Below are the code and all the weights of a small trained network. Each question names an input and a target symbol and asks about switching units off, where a switched-off unit gives its printed mean instead of its output.

import numpy as np


def w(rows, s, z=0):
    codes = np.array(rows[::2]) - 128.0
    scale = np.full(codes.shape[1], s)
    scale[-1] = z or s
    return codes * scale


def f(y):
    return np.maximum(y, 0)


def softmax(a):
    e = np.exp(a - a.max(-1, keepdims=True))
    return e / e.sum(-1, keepdims=True)


def log_softmax(a):
    a = a - a.max(-1, keepdims=True)
    return a - np.log(np.exp(a).sum(-1, keepdims=True))


def net(x, mask):
    ids = ['αβγεθφ'.index(c) for c in x.split()]
    T = len(ids)
    res = E[ids] + P[:T]
    r = res
    for j in range(2):
        rows = slice(2 * j, 2 * j + 2)
        q, k, v = (r @ M[0][rows].T for M in (Q, K, V))
        z = softmax(np.where(np.tri(T) > 0, q @ k.T / 2**0.5, -1e9)) @ v
        o = O[0][rows]
        res = res + np.where(mask[j], z, o[:, -1]) @ o[:, :-1]
    y = f(res @ A[0][:, :-1].T + A[0][:, -1])
    res = res + np.where(mask[2:10], y, B[0][:, -1]) @ B[0][:, :-1]
    return log_softmax(res[-1] @ U[:, :-1].T + U[:, -1])


Q, K, V, O, A, B = {}, {}, {}, {}, {}, {}
E = w([
[129,107,70,169,151,98,81,98,36,123,112,125],'α',
[23,91,94,133,67,144,196,76,125,160,105,33],'β',
[68,98,150,144,182,83,144,175,205,133,138,51],'γ',
[187,98,79,93,88,64,138,145,146,249,95,201],'ε',
[65,103,182,117,203,177,131,209,90,102,92,126],'θ',
[133,196,133,130,79,73,178,168,122,100,104,62],'φ',
],0.02)
P = w([
[93,42,163,86,161,116,151,163,126,112,158,100],'0',
[158,172,90,195,198,93,239,69,124,152,169,179],'1',
[96,182,163,129,112,86,72,54,190,150,91,150],'2',
[141,85,198,183,105,135,141,208,78,253,155,63],'3',
[153,39,18,60,139,123,111,154,82,41,99,76],'4',
[117,217,177,143,131,154,78,130,187,62,51,158],'5',
],0.014)
Q[0] = w([
[128,100,139,15,111,85,22,190,47,94,72,55],'h1',
[161,135,116,254,114,165,167,191,150,242,152,107],'h1',
[124,34,26,72,111,141,153,171,208,101,98,94],'h2',
[144,80,138,26,79,122,23,114,115,87,99,127],'h2',
],0.007)
K[0] = w([
[102,198,120,163,120,107,40,126,192,148,2,182],'h1',
[187,65,155,36,105,99,124,179,99,231,187,140],'h1',
[30,188,80,92,109,139,48,134,251,177,8,142],'h2',
[69,189,121,143,143,121,116,44,151,124,84,238],'h2',
],0.0077)
V[0] = w([
[127,87,98,86,57,155,151,102,118,198,55,253],'h1',
[72,115,191,176,55,148,154,69,74,73,103,131],'h1',
[77,94,193,96,197,149,30,73,5,151,24,147],'h2',
[167,211,108,116,38,97,28,146,109,79,98,80],'h2',
],0.0062)
O[0] = w([
[160,72,145,80,187,75,97,83,157,103,33,177,63],'h1',
[6,174,41,100,36,65,97,79,87,130,124,120,188],'h1',
[124,77,160,216,116,166,123,107,126,119,97,159,171],'h2',
[136,135,213,154,22,151,167,87,67,139,149,146,3],'h2',
],0.013,0.0053)
A[0] = w([
[207,197,184,90,79,163,86,109,235,135,168,113,84],'n1',
[139,115,139,147,65,181,122,126,194,209,158,140,2],'n2',
[216,95,46,153,122,180,138,153,114,103,165,75,77],'n3',
[104,55,208,134,134,101,158,231,184,166,97,132,118],'n4',
[105,97,121,123,146,125,78,130,112,208,145,93,98],'n5',
[96,61,216,138,144,138,160,144,132,199,106,82,77],'n6',
[135,150,152,169,99,76,167,64,124,94,79,200,129],'n7',
[110,167,255,169,101,129,67,93,197,174,124,151,124],'n8',
],0.0085,0.0052)
B[0] = w([
[66,88,190,176,115,180,65,84,156,163,86,178,148],'n1',
[178,176,56,67,95,78,178,138,117,91,115,159,143],'n2',
[211,123,115,149,112,167,131,134,158,157,155,111,192],'n3',
[104,145,199,146,97,112,83,64,114,158,151,111,255],'n4',
[94,110,55,122,92,133,136,88,156,92,33,115,220],'n5',
[167,178,83,92,131,116,123,139,133,58,148,121,219],'n6',
[79,149,126,114,159,203,78,71,113,169,191,116,176],'n7',
[164,153,2,91,178,33,139,179,113,45,139,143,161],'n8',
],0.0098,0.0095)
U = w([
[151,55,122,253,130,99,198,191,158,154,64,136,251],'α',
[137,189,13,49,167,91,155,182,172,29,102,170,107],'β',
[174,132,63,65,173,201,138,166,177,142,173,97,2],'γ',
[174,138,140,105,205,115,196,97,107,150,82,76,82],'ε',
[8,203,202,195,123,217,87,52,191,200,135,152,94],'θ',
[114,113,145,112,161,63,211,159,48,203,182,104,244],'φ',
],0.0055,0.0024)

Each question gives the input, a string of symbols that net reads in full, and the target symbol t.
The units are the heads (2 rows each of Q, K, V and O) and the neurons (one row each of A and B). Each row of codes is followed by its name. A weight is (code - 128) times the scale printed after its matrix; where a second scale follows, it is the last column's (O, A, B and U).
mask holds one flag per unit, heads first, then neurons. A switched-off unit (its flag False) gives its mean, the last column of its rows in O or B, instead of its output. The means were averaged over made-up inputs and are rounded, as every weight is.
A unit's drop is (log p(t) with every unit on - log p(t) with that unit switched off) / (log p(t) with every unit on - log p(t) with every unit switched off).
The circuit of an input: a set's keep is (log p(t) with only the set's units on - log p(t) with every unit switched off) / (log p(t) with every unit on - log p(t) with every unit switched off). Starting from all 10 units, units are removed one at a time, each time the one whose removal leaves the highest keep (on an exact tie, the one counted first), for as long as the keep stays at least 0.8.
units of the circuit, in order: the units of the circuit, biggest drop first
most important unit: the unit with the biggest drop
k most important neurons: the k neurons with the biggest drops, biggest first
heads that matter: for each layer, one digit per head in row order, 1 if its drop is at least 0.15 and else 0, layers parted by /
drop when u is switched off: that unit's drop, to one decimal
input α φ α β γ, target θ: heads that matter : 01
input α φ φ ε β, target φ: heads that matter : 01
input θ θ γ γ α, target γ: most important unit : h1
input θ α α φ ε, target θ: units of the circuit, in order : (h2; n7)
input β ε γ β, target ε: units of the circuit, in order : (h1; n4; n6)
input β α γ α γ, target γ: units of the circuit, in order : (h1; n3)
input ε β α α, target ε: 3 most important neurons : (n4; n6; n8)
input ε φ φ ε, target ε: units of the circuit, in order : (h1; n4; n6)
input β θ θ ε γ, target α: heads that matter : 01
input β θ ε β ε, target ε: units of the circuit, in order : (h1; n4)
input θ α γ β, target β: heads that matter : 00
input ε φ α θ, target ε: heads that matter : 10
input β ε ε α, target ε: 4 most important neurons : (n4; n8; n6; n7)
input φ φ α γ, target γ: units of the circuit, in order : (h1; n6)
input α φ α θ α, target θ: heads that matter : 01
input γ α θ, target β: most important neuron : (n8)
input β φ α β θ φ, target θ: 3 most important neurons : (n1; n6; n8)
input γ ε φ γ γ ε, target θ: 4 most important neurons : (n1; n4; n6; n7)
input α α φ α, target α: heads that matter : 01
input β γ γ β α, target γ: heads that matter : 10
input γ φ β, target β: most important unit : n2
input α γ ε φ, target ε: 2 most important neurons : (n4; n8)
input θ ε γ, target β: 2 most important neurons : (n8; n6)
input ε φ φ γ, target ε: units of the circuit, in order : (n4; h1; n6)
input α β ε α γ, target ε: units of the circuit, in order : (h1; n4)
input α α ε α φ, target ε: drop when h1 is switched off : 0.6
input β β φ θ, target θ: most important unit : n4
input α β γ, target β: drop when n8 is switched off : 0.7
